Below is a small trained network, with its code and all its weights. Each question gives an input and a target symbol and asks what happens when units are switched off, that is, made to give their printed mean instead of their output.

import numpy as np


def w(rows, s, z=0):
    codes = np.array(rows[::2]) - 128.0
    scale = np.full(codes.shape[1], s)
    scale[-1] = z or s
    return codes * scale


def norm(h):
    return h / np.sqrt((h * h).mean(-1, keepdims=True) + 1e-5)


def f(y):
    return y / 2 * (1 + np.tanh(0.7978845608 * (y + 0.044715 * y**3)))


def softmax(a):
    e = np.exp(a - a.max(-1, keepdims=True))
    return e / e.sum(-1, keepdims=True)


def log_softmax(a):
    a = a - a.max(-1, keepdims=True)
    return a - np.log(np.exp(a).sum(-1, keepdims=True))


def net(x, mask):
    ids = ['Λαγζθμτφψ'.index(c) for c in x.split()]
    T = len(ids)
    res = E[ids] + P[:T]
    u = 0
    for l in range(2):
        r = norm(res)
        for j in range(3):
            rows = slice(2 * j, 2 * j + 2)
            q, k, v = (r @ M[l][rows].T for M in (Q, K, V))
            z = softmax(np.where(np.tri(T) > 0, q @ k.T / 2**0.5, -1e9)) @ v
            o = O[l][rows]
            res = res + np.where(mask[u + j], z, o[:, -1]) @ o[:, :-1]
        u += 3
        y = f(norm(res) @ A[l][:, :-1].T + A[l][:, -1])
        res = res + np.where(mask[u : u + 4], y, B[l][:, -1]) @ B[l][:, :-1]
        u += 4
    return log_softmax(norm(res)[-1] @ U[:, :-1].T + U[:, -1])


Q, K, V, O, A, B = {}, {}, {}, {}, {}, {}
E = w([
[113,81,153,147,153,90,254,115,123,142,173],'Λ',
[131,178,137,112,96,174,170,134,27,131,180],'α',
[109,99,58,169,134,213,150,170,139,161,167],'γ',
[111,152,142,175,197,104,137,114,137,113,195],'ζ',
[126,83,162,163,147,128,117,134,88,50,196],'θ',
[100,160,115,195,137,90,153,74,151,35,137],'μ',
[69,102,90,100,89,90,157,71,123,89,206],'τ',
[160,118,145,155,104,103,94,99,131,175,78],'φ',
[69,129,150,171,198,167,192,76,125,113,115],'ψ',
],0.0039)
P = w([
[124,154,201,223,4,127,110,123,187,169,126],'0',
[118,153,155,189,76,112,140,140,149,128,136],'1',
[124,118,151,176,109,130,140,86,125,139,137],'2',
[131,119,137,157,122,130,146,88,126,135,134],'3',
[128,115,129,146,139,131,147,92,122,128,134],'4',
[126,111,119,133,141,133,150,101,116,126,136],'5',
[126,109,113,127,153,133,146,101,111,120,142],'6',
[122,111,104,122,160,121,149,109,100,118,140],'7',
[126,105,94,115,165,121,144,113,98,111,142],'8',
[115,106,91,117,170,119,140,118,93,108,147],'9',
[113,109,87,104,187,111,145,118,87,99,148],'10',
],0.003)
Q[0] = w([
[63,110,119,204,223,106,225,128,107,3,151],'L0H1',
[120,170,161,86,83,152,158,176,197,119,150],'L0H1',
[154,34,156,201,109,207,91,223,204,126,57],'L0H2',
[177,208,184,70,66,198,164,191,71,120,127],'L0H2',
[133,122,155,169,84,94,119,128,102,193,118],'L0H3',
[150,140,133,74,82,131,99,183,160,117,103],'L0H3',
],0.004)
K[0] = w([
[178,167,35,75,88,214,118,196,34,186,150],'L0H1',
[107,130,81,96,211,131,173,115,104,60,170],'L0H1',
[120,202,254,118,143,19,131,76,133,36,134],'L0H2',
[109,97,116,193,140,124,52,105,212,129,92],'L0H2',
[134,148,171,150,45,154,110,148,151,168,110],'L0H3',
[87,169,186,165,101,184,170,176,173,95,159],'L0H3',
],0.0044)
V[0] = w([
[126,163,49,144,119,224,204,151,44,113,225],'L0H1',
[78,53,156,152,190,128,132,95,178,74,131],'L0H1',
[134,74,183,111,123,118,104,96,182,131,96],'L0H2',
[110,124,46,182,119,222,121,156,149,129,121],'L0H2',
[22,177,162,154,132,164,240,175,172,12,251],'L0H3',
[59,152,133,147,144,145,211,135,172,79,173],'L0H3',
],0.0021)
O[0] = w([
[152,90,113,232,58,87,108,92,68,227,112,251],'L0H1',
[57,77,214,132,156,135,141,138,161,96,121,101],'L0H1',
[87,68,168,114,148,63,65,121,94,136,136,96],'L0H2',
[157,185,71,177,91,209,56,118,104,108,77,148],'L0H2',
[178,131,251,167,45,171,85,28,199,202,99,248],'L0H3',
[185,131,181,139,67,155,110,73,184,191,124,227],'L0H3',
],0.0021,0.0011)
A[0] = w([
[117,180,100,7,157,134,132,251,131,72,135,29],'L0N1',
[136,95,91,108,179,89,114,131,93,119,87,90],'L0N2',
[96,110,155,78,104,185,129,182,110,69,142,104],'L0N3',
[128,112,50,2,189,132,118,198,72,60,127,3],'L0N4',
],0.0048,0.0018)
B[0] = w([
[248,205,137,135,110,172,125,125,192,86,252,99],'L0N1',
[195,173,134,111,100,163,121,145,166,109,183,254],'L0N2',
[143,178,120,166,87,237,220,88,111,108,162,26],'L0N3',
[107,50,109,110,156,89,73,57,73,176,61,246],'L0N4',
],0.0038,0.00094)
Q[1] = w([
[201,146,86,155,136,98,145,113,135,102,130],'L1H1',
[141,254,226,71,68,228,161,229,211,82,166],'L1H1',
[96,98,155,147,196,126,154,56,103,113,97],'L1H2',
[34,135,149,138,97,139,151,168,111,141,127],'L1H2',
[179,184,156,97,157,137,112,127,205,101,128],'L1H3',
[73,193,181,81,131,167,120,210,200,85,103],'L1H3',
],0.0082)
K[1] = w([
[89,153,39,144,132,155,191,141,57,85,200],'L1H1',
[89,129,196,115,157,64,160,124,195,40,140],'L1H1',
[228,115,68,34,145,96,50,132,116,161,82],'L1H2',
[143,155,214,154,77,145,105,72,154,192,121],'L1H2',
[42,146,72,164,147,121,211,186,108,47,162],'L1H3',
[81,143,204,253,82,166,181,111,157,153,185],'L1H3',
],0.0071)
V[1] = w([
[142,80,131,112,154,81,116,127,115,98,3],'L1H1',
[151,21,70,162,151,140,122,201,197,162,140],'L1H1',
[123,94,81,143,147,176,232,145,48,66,180],'L1H2',
[199,216,141,162,167,116,155,81,143,45,189],'L1H2',
[126,130,180,121,197,99,75,191,41,170,34],'L1H3',
[177,180,198,130,102,157,137,142,80,72,236],'L1H3',
],0.0031)
O[1] = w([
[177,114,106,191,75,94,150,129,150,104,67,75],'L1H1',
[121,74,97,191,113,114,78,160,185,183,194,105],'L1H1',
[53,113,201,176,132,143,193,67,151,109,119,1],'L1H2',
[109,159,193,205,112,55,61,134,118,199,134,129],'L1H2',
[182,170,253,163,110,164,128,145,169,200,150,157],'L1H3',
[187,43,66,144,84,163,115,142,87,89,204,77],'L1H3',
],0.0036)
A[1] = w([
[128,153,158,134,134,136,50,130,119,227,192,105],'L1N1',
[154,98,170,132,181,136,167,219,202,208,79,3],'L1N2',
[76,13,69,201,98,165,21,143,89,120,129,59],'L1N3',
[3,172,235,162,132,156,147,125,71,175,86,52],'L1N4',
],0.0041,0.0034)
B[1] = w([
[42,111,109,141,173,159,147,105,145,67,153,254],'L1N1',
[97,107,137,161,124,140,51,84,87,2,150,131],'L1N2',
[182,152,156,74,213,108,178,123,127,79,39,162],'L1N3',
[144,190,117,29,213,51,124,104,78,108,122,178],'L1N4',
],0.005,0.0029)
U = w([
[174,47,244,145,138,114,155,136,98,24,121,2],'Λ',
[108,221,195,48,182,95,144,119,120,153,95,157],'α',
[15,123,131,168,155,179,66,109,146,118,181,163],'γ',
[212,125,44,90,162,99,71,191,135,164,187,74],'ζ',
[184,146,163,143,67,252,134,120,66,146,182,169],'θ',
[81,82,37,50,63,77,122,84,140,39,99,42],'μ',
[110,75,167,134,74,75,206,155,171,239,150,190],'τ',
[157,156,111,254,75,67,49,118,127,116,30,164],'φ',
[125,110,67,135,137,230,207,147,194,141,47,143],'ψ',
],0.0058,0.0022)

Each question gives the input, a string of symbols that net reads in full, and the target symbol t.
The units are the heads (2 rows each of Q, K, V and O) and the neurons (one row each of A and B). Each row of codes is followed by its name. A weight is (code - 128) times the scale printed after its matrix; where a second scale follows, it is the last column's (O, A, B and U).
mask holds one flag per unit, layer by layer, with each layer's heads first. A switched-off unit (its flag False) gives its mean, the last column of its rows in O or B, instead of its output. The means were averaged over made-up inputs and are rounded, as every weight is.
A unit's drop is (log p(t) with every unit on - log p(t) with that unit switched off) / (log p(t) with every unit on - log p(t) with every unit switched off).
The circuit of an input: a set's keep is (log p(t) with only the set's units on - log p(t) with every unit switched off) / (log p(t) with every unit on - log p(t) with every unit switched off). Starting from the 12 units with the biggest drops (on a tie, the unit counted first), units are removed one at a time, each time the one whose removal leaves the highest keep (on an exact tie, the one counted first), for as long as the keep stays at least 0.8.
units of the circuit, in order: the units of the circuit, biggest drop first
most important unit: the unit with the biggest drop
k most important neurons: the k neurons with the biggest drops, biggest first
k most important neurons of layer l: the k neurons of layer l with the biggest drops, biggest first
which heads matter: for each layer, one digit per head in row order, 1 if its drop is at least 0.15 and else 0, layers parted by /
input φ τ φ ψ φ μ ζ, target ζ: units of the circuit, in order => (L1N1 L0N2 L1H1 L1H2)
input α θ τ γ γ φ, target γ: units of the circuit, in order => (L1H1 L1N1)
input ζ ψ γ φ Λ ψ τ, target γ: which heads matter => 000 / 101
input ζ ψ ζ τ ψ φ γ α τ φ, target ψ: 3 most important neurons => (L0N2 L1N4 L0N1)
input Λ φ γ ζ ψ, target γ: most important neuron => (L1N2)
input Λ φ Λ ψ α φ, target τ: 3 most important neurons of layer 1 => (L1N1 L1N2 L1N3)
input τ τ γ φ θ, target γ: units of the circuit, in order => (L1N1 L1H1)
input Λ τ ζ φ ζ γ, target γ: units of the circuit, in order => (L1H3 L1N2)
input φ γ φ φ φ, target ζ: 3 most important neurons of layer 0 => (L0N2 L0N1 L0N4)
input φ τ τ θ, target θ: 3 most important neurons of layer 1 => (L1N1 L1N3 L1N4)
input φ ζ ψ, target ψ: units of the circuit, in order => (L1H2 L1H1 L1N4)
input ζ μ φ ψ ζ θ φ ψ φ, target φ: which heads matter => 101 / 101
input ψ φ ζ ψ, target ψ: units of the circuit, in order => (L1H2 L1N4 L1H1)
input ζ φ ζ τ γ ψ φ ψ ζ φ ζ, target γ: which heads matter => 101 / 101
input τ Λ ψ ζ ζ τ ψ φ, target φ: units of the circuit, in order => (L1H1)
input φ τ φ ζ φ τ, target τ: 2 most important neurons => (L0N4 L0N2)
input ψ α ψ φ ζ ζ τ ψ μ, target α: units of the circuit, in order => (L0H1 L1H3 L1H1 L0N2)
input ζ φ ζ γ τ θ, target γ: units of the circuit, in order => (L1H1 L1N1)
input φ γ θ ζ Λ, target γ: which heads matter => 000 / 101
input τ ζ θ ψ γ φ ζ φ, target γ: which heads matter => 000 / 010
input α α φ φ, target ζ: which heads matter => 101 / 001
input φ α α Λ Λ ζ τ, target α: which heads matter => 101 / 101
input ζ φ θ φ, target Λ: which heads matter => 101 / 011
input μ φ α α φ, target θ: which heads matter => 101 / 111
input φ γ ζ ζ α ζ μ Λ θ, target α: most important unit => L0H1
input α α ζ φ ψ ψ Λ, target α: which heads matter => 000 / 101
input Λ φ μ, target μ: units of the circuit, in order => (L0H1 L1H3)
input ζ ζ φ Λ θ α φ, target τ: 3 most important neurons => (L0N2 L0N4 L0N1)
input Λ φ τ ψ μ μ φ, target μ: which heads matter => 101 / 111
